Below are the code and all the weights of a small trained network. Each question names an input and a class and asks about switching units off, where a switched-off unit gives its printed mean instead of its output.

import numpy as np


def w(rows, s, z=0):
    codes = np.array(rows[::2]) - 128.0
    scale = np.full(codes.shape[1], s)
    scale[-1] = z or s
    return codes * scale


def norm(h):
    return h / np.sqrt((h * h).mean(-1, keepdims=True) + 1e-5)


def f(y):
    return np.maximum(y, 0)


def log_softmax(a):
    a = a - a.max(-1, keepdims=True)
    return a - np.log(np.exp(a).sum(-1, keepdims=True))


def net(x, mask):
    res = np.array(x, float).reshape(1, 4) / 4 @ E
    u = 0
    for l in range(2):
        y = f(norm(res) @ A[l][:, :-1].T + A[l][:, -1])
        res = res + np.where(mask[u : u + 14], y, B[l][:, -1]) @ B[l][:, :-1]
        u += 14
    return log_softmax(norm(res)[-1] @ U[:, :-1].T + U[:, -1])


A, B = {}, {}
E = w([
[167,131,254,135,123,98,217,151,163,147,183],'x0',
[139,168,138,65,183,131,131,110,104,201,119],'x1',
[195,186,124,64,136,174,132,64,115,64,173],'x2',
[146,121,109,155,153,68,216,133,117,194,102],'x3',
],0.0071)
A[0] = w([
[82,107,44,103,167,174,97,121,66,168,72,25],'L0N1',
[103,125,93,183,82,117,101,183,133,177,71,30],'L0N2',
[149,99,177,166,107,138,181,167,224,139,131,151],'L0N3',
[216,195,118,1,186,179,109,64,121,119,210,91],'L0N4',
[103,163,131,137,127,195,93,46,132,26,120,125],'L0N5',
[168,138,123,64,83,183,81,95,176,13,189,79],'L0N6',
[116,90,62,159,157,74,111,140,121,177,90,49],'L0N7',
[106,120,50,149,92,124,127,146,142,70,121,2],'L0N8',
[57,78,116,131,45,122,40,169,180,81,151,126],'L0N9',
[160,163,90,67,91,157,43,80,110,93,122,115],'L0N10',
[123,78,69,206,139,102,134,130,123,149,52,31],'L0N11',
[131,159,153,86,190,125,123,157,120,227,117,116],'L0N12',
[227,199,97,69,106,126,192,51,85,106,130,183],'L0N13',
[104,111,64,193,67,162,98,80,155,39,120,115],'L0N14',
],0.0076,0.005)
B[0] = w([
[166,237,140,139,199,125,74,79,61,181,112,224],'L0N1',
[112,176,144,93,110,65,82,151,162,167,151,199],'L0N2',
[128,118,219,148,108,146,201,139,97,137,144,229],'L0N3',
[30,133,134,59,35,78,141,32,215,143,122,253],'L0N4',
[140,93,82,206,151,168,98,133,153,52,195,227],'L0N5',
[192,221,63,170,177,105,60,178,114,154,152,242],'L0N6',
[124,194,69,181,98,38,80,144,118,140,131,208],'L0N7',
[141,151,96,160,48,86,132,172,80,65,207,163],'L0N8',
[144,74,187,138,204,229,185,183,78,148,106,243],'L0N9',
[101,120,116,142,110,101,83,115,207,42,203,231],'L0N10',
[94,143,111,110,52,66,131,146,97,151,150,210],'L0N11',
[157,87,132,156,159,152,243,57,48,139,151,209],'L0N12',
[187,141,153,77,250,128,135,91,212,81,61,245],'L0N13',
[133,3,97,79,150,158,169,132,104,126,116,231],'L0N14',
],0.0071,0.0073)
A[1] = w([
[90,98,97,95,104,129,36,149,85,80,135,21],'L1N1',
[45,119,77,100,123,213,84,55,63,126,122,14],'L1N2',
[164,116,71,170,97,151,81,156,64,93,189,51],'L1N3',
[76,64,254,103,165,180,128,156,137,141,111,186],'L1N4',
[102,116,163,27,128,152,227,159,165,123,62,2],'L1N5',
[211,176,171,162,116,107,129,149,169,55,137,72],'L1N6',
[73,130,77,87,21,108,75,135,178,196,8,25],'L1N7',
[75,112,38,125,146,67,137,162,81,188,38,189],'L1N8',
[106,34,134,179,60,101,231,163,134,165,185,107],'L1N9',
[181,221,166,192,137,195,106,144,188,86,121,62],'L1N10',
[158,98,67,177,146,114,96,150,139,67,107,127],'L1N11',
[27,71,208,133,93,155,62,197,186,134,82,40],'L1N12',
[182,77,170,90,139,152,217,108,134,89,73,59],'L1N13',
[67,71,148,100,87,64,247,92,133,183,96,136],'L1N14',
],0.0079,0.0038)
B[1] = w([
[139,78,168,163,110,133,225,131,166,169,97,168],'L1N1',
[173,80,191,94,126,184,214,93,172,179,122,155],'L1N2',
[97,94,145,96,57,124,158,136,130,151,104,191],'L1N3',
[202,200,144,126,254,159,143,28,177,136,73,228],'L1N4',
[143,29,187,150,163,195,190,124,91,175,19,177],'L1N5',
[93,183,126,181,130,128,135,153,126,193,144,177],'L1N6',
[249,196,126,183,242,183,133,133,112,36,143,159],'L1N7',
[76,193,122,144,101,67,66,184,102,102,112,239],'L1N8',
[84,89,88,31,99,123,91,76,195,89,115,251],'L1N9',
[102,175,179,169,88,73,123,119,71,186,124,178],'L1N10',
[137,91,154,36,123,129,170,117,104,139,77,194],'L1N11',
[223,221,167,59,174,178,191,20,186,158,127,157],'L1N12',
[214,89,194,130,220,212,161,143,42,185,65,202],'L1N13',
[130,20,164,99,87,191,174,121,139,177,110,254],'L1N14',
],0.0088,0.0074)
U = w([
[173,102,207,66,193,197,215,49,168,195,65,196],'0',
[129,205,43,51,169,96,55,33,240,49,166,150],'1',
[41,44,114,79,5,63,175,173,99,172,93,138],'2',
[89,230,58,193,146,52,35,206,20,167,81,101],'3',
[159,222,211,240,104,121,124,208,112,170,226,1],'4',
[167,20,61,132,137,233,126,205,103,46,142,177],'5',
],0.015,0.0027)

Each question gives the input, the list of numbers given to net, and the class t.
The units are the neurons (one row each of A and B). Each row of codes is followed by its name. A weight is (code - 128) times the scale printed after its matrix; where a second scale follows, it is the last column's (A, B and U).
mask holds one flag per neuron, layer by layer. A switched-off neuron (its flag False) gives its mean, the last column of its row in B, instead of its output. The means were averaged over made-up inputs and are rounded, as every weight is.
A unit's drop is (log p(t) with every unit on - log p(t) with that unit switched off) / (log p(t) with every unit on - log p(t) with every unit switched off).
The circuit of an input: a set's keep is (log p(t) with only the set's units on - log p(t) with every unit switched off) / (log p(t) with every unit on - log p(t) with every unit switched off). Starting from the 12 units with the biggest drops (on a tie, the unit counted first), units are removed one at a time, each time the one whose removal leaves the highest keep (on an exact tie, the one counted first), for as long as the keep stays at least 0.8.
circuit, biggest first: the units of the circuit, biggest drop first
unit that matters most: the unit with the biggest drop
top k neurons: the k neurons with the biggest drops, biggest first
k most important neurons of layer l: the k neurons of layer l with the biggest drops, biggest first
drop of u: that unit's drop, to one decimal
input [-8,4,1,-2], class 1: circuit, biggest first : (L0N10)
input [-6,4,0,1], class 1: top 2 neurons : (L0N10 L0N6)
input [-8,3,-2,-2], class 2: circuit, biggest first : (L1N4 L0N13)
input [0,-6,6,-6], class 5: 4 most important neurons of layer 0 : (L0N14 L0N5 L0N9 L0N1)
input [-7,-8,-4,7], class 3: top 3 neurons : (L1N8 L0N7 L1N7)
input [7,1,1,-6], class 4: top 2 neurons : (L0N6 L0N14)
input [-4,2,5,5], class 1: top 2 neurons : (L0N9 L0N10)
input [0,-7,3,3], class 5: top 2 neurons : (L0N14 L0N8)
input [-7,-3,4,0], class 5: 2 most important neurons of layer 0 : (L0N14 L0N5)
input [-7,0,2,-2], class 5: 2 most important neurons of layer 0 : (L0N14 L0N5)
input [5,-1,4,-5], class 4: top 2 neurons : (L0N6 L1N10)
input [4,-5,1,-6], class 4: top 2 neurons : (L0N6 L1N10)
input [0,2,-1,8], class 2: 2 most important neurons of layer 0 : (L0N7 L0N9)
input [2,0,4,-8], class 1: unit that matters most : L0N4
input [0,8,-4,0], class 3: 2 most important neurons of layer 1 : (L1N8 L1N4)
input [8,-6,5,-8], class 4: drop of L0N6 : 0.5
input [6,-1,4,-3], class 4: drop of L0N14 : 0.1
input [-7,-8,2,8], class 2: drop of L0N14 : 0.3
input [3,8,7,-7], class 1: drop of L1N14 : 0.0
input [0,-1,-4,4], class 2: unit that matters most : L0N6
